Below is a small trained network, with its code and all its weights. Each question gives an input and a target symbol and asks what happens when units are switched off, that is, made to give their printed mean instead of their output.

import numpy as np


def w(rows, s, z=0):
    codes = np.array(rows[::2]) - 128.0
    scale = np.full(codes.shape[1], s)
    scale[-1] = z or s
    return codes * scale


def norm(h):
    return h / np.sqrt((h * h).mean(-1, keepdims=True) + 1e-5)


def f(y):
    return y / 2 * (1 + np.tanh(0.7978845608 * (y + 0.044715 * y**3)))


def softmax(a):
    e = np.exp(a - a.max(-1, keepdims=True))
    return e / e.sum(-1, keepdims=True)


def log_softmax(a):
    a = a - a.max(-1, keepdims=True)
    return a - np.log(np.exp(a).sum(-1, keepdims=True))


def net(x, mask):
    ids = ['αβδεζηθλστφψ'.index(c) for c in x.split()]
    T = len(ids)
    res = E[ids] + P[:T]
    u = 0
    for l in range(3):
        q, k, v = (norm(res) @ M[l].T for M in (Q, K, V))
        z = softmax(np.where(np.tri(T) > 0, q @ k.T / 3**0.5, -1e9)) @ v
        res = res + np.where(mask[u], z, O[l][:, -1]) @ O[l][:, :-1]
        u += 1
        y = f(norm(res) @ A[l][:, :-1].T + A[l][:, -1])
        res = res + np.where(mask[u : u + 12], y, B[l][:, -1]) @ B[l][:, :-1]
        u += 12
    return log_softmax(norm(res)[-1] @ U[:, :-1].T + U[:, -1])


Q, K, V, O, A, B = {}, {}, {}, {}, {}, {}
E = w([
[187,96,158,151],'α',
[180,143,64,172],'β',
[130,123,154,184],'δ',
[151,182,92,145],'ε',
[198,78,215,149],'ζ',
[162,152,100,86],'η',
[134,29,121,199],'θ',
[144,182,119,43],'λ',
[158,76,151,223],'σ',
[154,141,140,80],'τ',
[5,178,75,90],'φ',
[158,199,168,78],'ψ',
],0.012)
P = w([
[174,163,129,190],'0',
[69,173,254,200],'1',
[73,189,244,169],'2',
[70,202,244,184],'3',
[113,159,181,100],'4',
[116,145,170,112],'5',
[119,131,169,96],'6',
[151,178,78,53],'7',
[132,172,101,86],'8',
[136,164,97,90],'9',
],0.0087)
Q[0] = w([
[189,139,67,48],'0.h1',
[12,40,53,4],'0.h1',
[62,201,183,218],'0.h1',
],0.0044)
K[0] = w([
[245,169,112,121],'0.h1',
[244,183,31,127],'0.h1',
[2,75,121,215],'0.h1',
],0.0042)
V[0] = w([
[129,107,118,147],'0.h1',
[254,108,78,44],'0.h1',
[117,137,111,114],'0.h1',
],0.0057)
O[0] = w([
[132,104,126,128,126],'0.h1',
[108,172,174,254,2],'0.h1',
[92,105,141,144,93],'0.h1',
],0.0083,0.0032)
A[0] = w([
[134,133,134,142,155],'0.n1',
[106,134,126,96,148],'0.n2',
[104,116,154,108,106],'0.n3',
[111,109,106,147,124],'0.n4',
[116,119,93,130,115],'0.n5',
[126,94,159,132,126],'0.n6',
[127,134,140,116,94],'0.n7',
[138,117,108,108,94],'0.n8',
[137,163,109,134,149],'0.n9',
[76,148,139,113,88],'0.n10',
[96,120,136,114,111],'0.n11',
[1,134,78,117,2],'0.n12',
],0.024,0.0081)
B[0] = w([
[106,116,102,100,158],'0.n1',
[78,81,131,159,208],'0.n2',
[107,131,108,150,176],'0.n3',
[164,149,159,81,167],'0.n4',
[165,104,175,128,137],'0.n5',
[110,149,90,83,254],'0.n6',
[136,126,132,162,135],'0.n7',
[107,145,154,114,135],'0.n8',
[88,90,125,107,195],'0.n9',
[131,66,88,111,168],'0.n10',
[133,147,104,146,140],'0.n11',
[50,5,22,99,171],'0.n12',
],0.011,0.0047)
Q[1] = w([
[233,24,67,98],'1.h1',
[41,152,185,79],'1.h1',
[253,86,124,174],'1.h1',
],0.013)
K[1] = w([
[73,33,226,35],'1.h1',
[130,118,111,227],'1.h1',
[111,86,131,2],'1.h1',
],0.013)
V[1] = w([
[57,210,163,173],'1.h1',
[122,130,32,249],'1.h1',
[190,113,255,172],'1.h1',
],0.016)
O[1] = w([
[148,156,211,221,25],'1.h1',
[132,119,51,246,4],'1.h1',
[98,247,103,85,136],'1.h1',
],0.013,0.003)
A[1] = w([
[139,107,126,98,138],'1.n1',
[120,109,123,85,161],'1.n2',
[123,81,77,105,165],'1.n3',
[108,98,116,141,185],'1.n4',
[170,163,68,147,3],'1.n5',
[127,129,132,124,92],'1.n6',
[163,180,136,150,155],'1.n7',
[250,113,158,88,49],'1.n8',
[153,154,199,133,40],'1.n9',
[124,135,165,153,186],'1.n10',
[145,106,107,131,116],'1.n11',
[145,179,155,112,97],'1.n12',
],0.021,0.0063)
B[1] = w([
[196,135,146,139,191],'1.n1',
[202,163,147,127,245],'1.n2',
[174,133,212,105,254],'1.n3',
[158,146,177,117,175],'1.n4',
[10,137,196,103,142],'1.n5',
[123,112,103,160,119],'1.n6',
[128,123,155,10,159],'1.n7',
[219,252,99,171,204],'1.n8',
[140,81,255,163,186],'1.n9',
[236,86,158,118,177],'1.n10',
[119,91,196,110,139],'1.n11',
[83,136,204,68,168],'1.n12',
],0.0093,0.0078)
Q[2] = w([
[29,142,51,112],'2.h1',
[48,80,116,213],'2.h1',
[68,254,220,231],'2.h1',
],0.01)
K[2] = w([
[190,235,44,114],'2.h1',
[158,211,120,255],'2.h1',
[81,231,185,151],'2.h1',
],0.0072)
V[2] = w([
[131,185,127,126],'2.h1',
[255,178,118,149],'2.h1',
[42,57,113,92],'2.h1',
],0.0078)
O[2] = w([
[89,146,37,172,38],'2.h1',
[196,254,89,147,254],'2.h1',
[98,29,202,140,241],'2.h1',
],0.005,0.00045)
A[2] = w([
[113,115,23,32,3],'2.n1',
[82,158,170,110,99],'2.n2',
[181,143,96,13,142],'2.n3',
[211,80,52,197,147],'2.n4',
[156,23,40,137,108],'2.n5',
[77,134,200,64,112],'2.n6',
[112,150,149,109,75],'2.n7',
[140,142,131,164,93],'2.n8',
[91,176,6,107,96],'2.n9',
[127,155,160,180,130],'2.n10',
[176,223,94,157,118],'2.n11',
[111,107,200,212,196],'2.n12',
],0.012,0.0078)
B[2] = w([
[252,137,152,131,168],'2.n1',
[125,110,113,121,134],'2.n2',
[228,186,112,78,252],'2.n3',
[93,131,68,12,155],'2.n4',
[28,123,187,63,154],'2.n5',
[136,82,85,83,175],'2.n6',
[110,106,111,129,124],'2.n7',
[127,159,93,148,121],'2.n8',
[109,25,218,208,166],'2.n9',
[137,166,137,113,140],'2.n10',
[74,156,164,104,140],'2.n11',
[202,171,112,74,184],'2.n12',
],0.011)
U = w([
[78,163,126,164,254],'α',
[116,140,44,138,206],'β',
[84,71,97,70,148],'δ',
[180,78,93,192,189],'ε',
[72,217,90,55,81],'ζ',
[165,189,80,204,173],'η',
[218,124,27,84,82],'θ',
[183,124,201,220,97],'λ',
[103,108,143,174,238],'σ',
[120,230,152,182,110],'τ',
[156,14,173,104,10],'φ',
[75,151,254,95,44],'ψ',
],0.018,0.0073)

Each question gives the input, a string of symbols that net reads in full, and the target symbol t.
The units are the heads (3 rows each of Q, K, V and O) and the neurons (one row each of A and B). Each row of codes is followed by its name. A weight is (code - 128) times the scale printed after its matrix; where a second scale follows, it is the last column's (O, A, B and U).
mask holds one flag per unit, layer by layer, with each layer's heads first. A switched-off unit (its flag False) gives its mean, the last column of its rows in O or B, instead of its output. The means were averaged over made-up inputs and are rounded, as every weight is.
A unit's drop is (log p(t) with every unit on - log p(t) with that unit switched off) / (log p(t) with every unit on - log p(t) with every unit switched off).
The circuit of an input: a set's keep is (log p(t) with only the set's units on - log p(t) with every unit switched off) / (log p(t) with every unit on - log p(t) with every unit switched off). Starting from the 12 units with the biggest drops (on a tie, the unit counted first), units are removed one at a time, each time the one whose removal leaves the highest keep (on an exact tie, the one counted first), for as long as the keep stays at least 0.8.
units of the circuit, in order: the units of the circuit, biggest drop first
top k neurons: the k neurons with the biggest drops, biggest first
top k neurons in layer l: the k neurons of layer l with the biggest drops, biggest first
input θ λ α θ ψ ψ β λ ψ φ, target δ: units of the circuit, in order	0.n12
input ψ ζ δ θ θ θ ψ φ ψ, target ψ: top 2 neurons in layer 0	0.n10; 0.n12
input τ ζ ζ θ λ ψ ψ ψ, target τ: top 3 neurons	0.n6; 0.n4; 0.n12
input θ ψ θ ζ β, target ψ: units of the circuit, in order	1.h1; 0.n10
input η θ ε, target η: units of the circuit, in order	0.h1; 0.n6; 1.h1
input λ θ δ, target λ: units of the circuit, in order	1.h1; 0.h1
input η λ σ β η λ, target η: units of the circuit, in order	0.h1; 0.n6; 1.h1
input φ λ θ θ, target φ: top 3 neurons	0.n10; 0.n6; 2.n3
input θ ψ θ ψ θ, target ψ: units of the circuit, in order	1.h1; 0.n6; 0.n2
input λ φ ψ θ θ θ λ η ε, target λ: top 2 neurons	0.n12; 0.n6
input β α ψ η ψ α θ τ, target β: top 2 neurons	2.n4; 0.n6
input ζ η ζ δ θ λ, target ζ: units of the circuit, in order	0.h1; 1.h1
input τ ψ θ θ α λ λ, target τ: top 3 neurons	0.n6; 0.n12; 0.n4
input φ ε θ α, target φ: units of the circuit, in order	1.h1; 0.h1; 0.n6
input η η θ θ λ δ θ ε, target η: top 2 neurons	0.n6; 0.n12
input τ θ β θ, target τ: top neuron	0.n6
input δ ψ θ, target δ: top 2 neurons	0.n6; 0.n10
input θ φ ζ, target θ: top 2 neurons	0.n12; 0.n10
input ψ θ φ ε ψ ψ θ θ σ, target ψ: top 3 neurons	0.n2; 0.n12; 0.n6
input θ θ θ, target θ: top 2 neurons	0.n4; 0.n6
input θ φ θ ψ ψ, target θ: units of the circuit, in order	1.h1
input θ λ δ λ, target θ: top 2 neurons	0.n4; 0.n12
input ψ σ ψ θ ψ, target ψ: top 2 neurons in layer 0	0.n6; 0.n12
